Below is a small trained network, with its code and all its weights. Each question gives an input and a target symbol and asks what happens when units are switched off, that is, made to give their printed mean instead of their output.

import numpy as np


def w(rows, s, z=0):
    codes = np.array(rows[::2]) - 128.0
    scale = np.full(codes.shape[1], s)
    scale[-1] = z or s
    return codes * scale


def norm(h):
    return h / np.sqrt((h * h).mean(-1, keepdims=True) + 1e-5)


def f(y):
    return np.maximum(y, 0)


def softmax(a):
    e = np.exp(a - a.max(-1, keepdims=True))
    return e / e.sum(-1, keepdims=True)


def log_softmax(a):
    a = a - a.max(-1, keepdims=True)
    return a - np.log(np.exp(a).sum(-1, keepdims=True))


def net(x, mask):
    ids = ['αζθμξφψ'.index(c) for c in x.split()]
    T = len(ids)
    res = E[ids] + P[:T]
    u = 0
    for l in range(2):
        q, k, v = (norm(res) @ M[l].T for M in (Q, K, V))
        z = softmax(np.where(np.tri(T) > 0, q @ k.T / 3**0.5, -1e9)) @ v
        res = res + np.where(mask[u], z, O[l][:, -1]) @ O[l][:, :-1]
        u += 1
        y = f(norm(res) @ A[l][:, :-1].T + A[l][:, -1])
        res = res + np.where(mask[u : u + 16], y, B[l][:, -1]) @ B[l][:, :-1]
        u += 16
    return log_softmax(norm(res)[-1] @ U[:, :-1].T + U[:, -1])


Q, K, V, O, A, B = {}, {}, {}, {}, {}, {}
E = w([
[121,167,244,65,211,165],'α',
[244,111,131,66,102,125],'ζ',
[57,135,86,194,124,183],'θ',
[253,151,123,123,127,141],'μ',
[166,131,219,143,108,118],'ξ',
[192,115,159,133,106,106],'φ',
[97,44,207,173,128,64],'ψ',
],0.014)
P = w([
[255,25,112,104,81,171],'0',
[150,112,172,134,124,217],'1',
[122,158,205,97,110,155],'2',
[131,114,35,151,131,120],'3',
[132,130,49,132,117,110],'4',
[129,135,57,110,104,101],'5',
],0.0069)
Q[0] = w([
[233,142,92,199,11,134],'0.h1',
[94,166,79,127,161,31],'0.h1',
[171,84,99,194,2,137],'0.h1',
],0.0045)
K[0] = w([
[144,129,124,154,116,164],'0.h1',
[162,78,126,176,134,195],'0.h1',
[59,36,80,118,82,253],'0.h1',
],0.0055)
V[0] = w([
[191,72,178,142,202,136],'0.h1',
[60,78,114,120,245,31],'0.h1',
[2,105,41,167,91,178],'0.h1',
],0.0046)
O[0] = w([
[172,104,11,176,227,88,201],'0.h1',
[119,140,95,158,167,37,2],'0.h1',
[109,249,190,63,86,3,159],'0.h1',
],0.0054,0.0031)
A[0] = w([
[117,185,158,53,31,157,207],'0.n1',
[89,143,169,120,96,117,168],'0.n2',
[152,123,75,119,151,205,141],'0.n3',
[106,100,37,117,169,127,71],'0.n4',
[173,200,99,111,222,199,115],'0.n5',
[46,189,136,79,92,124,130],'0.n6',
[190,117,126,99,169,112,106],'0.n7',
[178,83,90,68,174,84,117],'0.n8',
[122,134,254,75,109,99,41],'0.n9',
[193,101,117,50,106,64,111],'0.n10',
[126,111,59,98,97,170,115],'0.n11',
[151,98,131,109,65,167,84],'0.n12',
[88,160,161,55,107,67,4],'0.n13',
[156,176,113,29,184,115,95],'0.n14',
[201,95,216,74,158,113,151],'0.n15',
[145,196,110,63,117,194,54],'0.n16',
],0.0084,0.0032)
B[0] = w([
[70,150,166,229,142,114,230],'0.n1',
[169,159,131,164,173,105,176],'0.n2',
[131,175,62,86,147,88,207],'0.n3',
[90,165,126,1,209,186,148],'0.n4',
[113,99,143,163,113,84,190],'0.n5',
[217,147,211,143,94,171,187],'0.n6',
[158,132,122,167,161,166,187],'0.n7',
[81,140,165,201,134,148,189],'0.n8',
[144,98,29,153,117,129,175],'0.n9',
[107,126,62,168,127,174,204],'0.n10',
[110,131,64,145,121,98,184],'0.n11',
[119,210,90,79,87,148,181],'0.n12',
[183,55,18,104,115,45,138],'0.n13',
[99,127,127,103,182,106,167],'0.n14',
[90,130,89,159,148,167,253],'0.n15',
[63,117,136,127,149,44,171],'0.n16',
],0.0071,0.0061)
Q[1] = w([
[138,97,171,182,133,115],'1.h1',
[117,104,246,88,24,135],'1.h1',
[169,72,203,84,69,80],'1.h1',
],0.011)
K[1] = w([
[71,130,159,170,66,164],'1.h1',
[194,203,110,166,111,196],'1.h1',
[229,158,76,140,2,224],'1.h1',
],0.009)
V[1] = w([
[102,17,135,250,71,165],'1.h1',
[187,251,197,54,251,165],'1.h1',
[47,243,78,105,81,190],'1.h1',
],0.0034)
O[1] = w([
[165,158,184,139,103,56,252],'1.h1',
[154,119,71,189,174,190,73],'1.h1',
[213,254,127,204,110,60,111],'1.h1',
],0.0068,0.0043)
A[1] = w([
[202,126,134,134,150,76,89],'1.n1',
[92,136,210,100,116,192,135],'1.n2',
[108,78,106,150,105,71,162],'1.n3',
[90,153,107,108,184,180,144],'1.n4',
[109,125,213,126,165,122,110],'1.n5',
[98,130,211,125,139,120,100],'1.n6',
[128,162,129,156,98,81,97],'1.n7',
[110,147,219,192,112,172,196],'1.n8',
[156,46,145,98,232,185,150],'1.n9',
[199,124,53,133,66,141,137],'1.n10',
[104,78,174,52,125,64,63],'1.n11',
[87,119,131,153,182,121,173],'1.n12',
[209,58,131,129,229,243,5],'1.n13',
[177,157,78,93,145,157,3],'1.n14',
[205,185,136,90,11,72,7],'1.n15',
[179,103,131,94,73,141,26],'1.n16',
],0.011,0.0037)
B[1] = w([
[132,85,99,112,126,169,151],'1.n1',
[148,140,168,176,202,187,157],'1.n2',
[84,161,110,127,160,160,199],'1.n3',
[153,108,190,154,120,111,195],'1.n4',
[101,128,80,72,109,183,171],'1.n5',
[103,123,68,109,112,164,168],'1.n6',
[144,99,163,148,158,199,202],'1.n7',
[121,97,98,70,126,76,255],'1.n8',
[150,179,156,249,155,99,218],'1.n9',
[95,95,199,72,106,136,211],'1.n10',
[189,224,177,92,61,158,156],'1.n11',
[177,98,99,88,133,92,208],'1.n12',
[88,139,99,194,158,61,221],'1.n13',
[112,207,173,107,140,107,155],'1.n14',
[137,98,50,85,116,92,154],'1.n15',
[142,28,60,131,167,115,134],'1.n16',
],0.011,0.0071)
U = w([
[112,58,118,243,208,117,104],'α',
[78,218,216,171,169,205,131],'ζ',
[110,229,92,86,66,36,106],'θ',
[253,148,107,87,163,159,112],'μ',
[193,51,193,100,84,104,155],'ξ',
[154,81,154,154,36,188,58],'φ',
[61,43,108,2,150,103,251],'ψ',
],0.0089,0.0028)

Each question gives the input, a string of symbols that net reads in full, and the target symbol t.
The units are the heads (3 rows each of Q, K, V and O) and the neurons (one row each of A and B). Each row of codes is followed by its name. A weight is (code - 128) times the scale printed after its matrix; where a second scale follows, it is the last column's (O, A, B and U).
mask holds one flag per unit, layer by layer, with each layer's heads first. A switched-off unit (its flag False) gives its mean, the last column of its rows in O or B, instead of its output. The means were averaged over made-up inputs and are rounded, as every weight is.
A unit's drop is (log p(t) with every unit on - log p(t) with that unit switched off) / (log p(t) with every unit on - log p(t) with every unit switched off).
The circuit of an input: a set's keep is (log p(t) with only the set's units on - log p(t) with every unit switched off) / (log p(t) with every unit on - log p(t) with every unit switched off). Starting from the 12 units with the biggest drops (on a tie, the unit counted first), units are removed one at a time, each time the one whose removal leaves the highest keep (on an exact tie, the one counted first), for as long as the keep stays at least 0.8.
circuit, biggest first: the units of the circuit, biggest drop first
most important unit: the unit with the biggest drop
k most important neurons: the k neurons with the biggest drops, biggest first
k most important neurons of layer l: the k neurons of layer l with the biggest drops, biggest first
input φ ψ ψ, target ζ: 4 most important neurons of layer 0 => (0.n1, 0.n8, 0.n5, 0.n11)
input ψ φ μ, target α: circuit, biggest first => (0.h1, 1.n13)
input φ ζ ζ θ ζ, target ζ: most important neuron of layer 0 => (0.n8)
input ψ θ φ ψ φ μ, target ψ: circuit, biggest first => (1.n9, 1.n10)
input θ θ θ ψ, target ψ: circuit, biggest first => (1.n9, 0.n1)
input θ θ θ, target θ: 2 most important neurons of layer 0 => (0.n13, 0.n1)
input ξ ψ θ θ ξ ψ, target ζ: 3 most important neurons of layer 0 => (0.n1, 0.n6, 0.n9)
input θ ζ φ, target φ: 3 most important neurons of layer 0 => (0.n15, 0.n9, 0.n12)
input φ α α α ψ θ, target ψ: circuit, biggest first => (1.n9, 1.n13)
input α ψ ψ μ ζ, target α: circuit, biggest first => (0.h1, 0.n8)
input φ ψ μ ζ θ, target ψ: circuit, biggest first => (1.n9, 1.h1, 0.n1)
input α θ ψ θ, target ζ: 2 most important neurons => (1.n8, 1.n2)
input μ ξ θ, target θ: circuit, biggest first => (1.h1, 1.n8, 1.n9, 0.n15)
input ψ ψ ψ, target θ: 2 most important neurons => (1.n11, 0.n1)
input θ θ ψ ζ ψ ψ, target θ: 2 most important neurons of layer 0 => (0.n6, 0.n9)
input θ θ φ μ φ μ, target ζ: most important unit => 1.n8
input θ ζ α μ ζ, target α: 2 most important neurons => (0.n10, 0.n8)
input ξ μ ζ ξ ζ μ, target ζ: 4 most important neurons of layer 1 => (1.n14, 1.n8, 1.n12, 1.n10)
input θ θ μ, target α: 2 most important neurons of layer 1 => (1.n11, 1.n7)
input θ ξ ζ, target ζ: most important unit => 0.n12
input θ ζ ξ, target ξ: 4 most important neurons => (0.n9, 1.n8, 1.n13, 1.n9)
input ζ ψ θ α ψ φ, target ψ: 2 most important neurons => (1.n9, 1.n13)
input μ ψ θ ξ ζ, target ψ: 2 most important neurons => (1.n9, 1.n10)
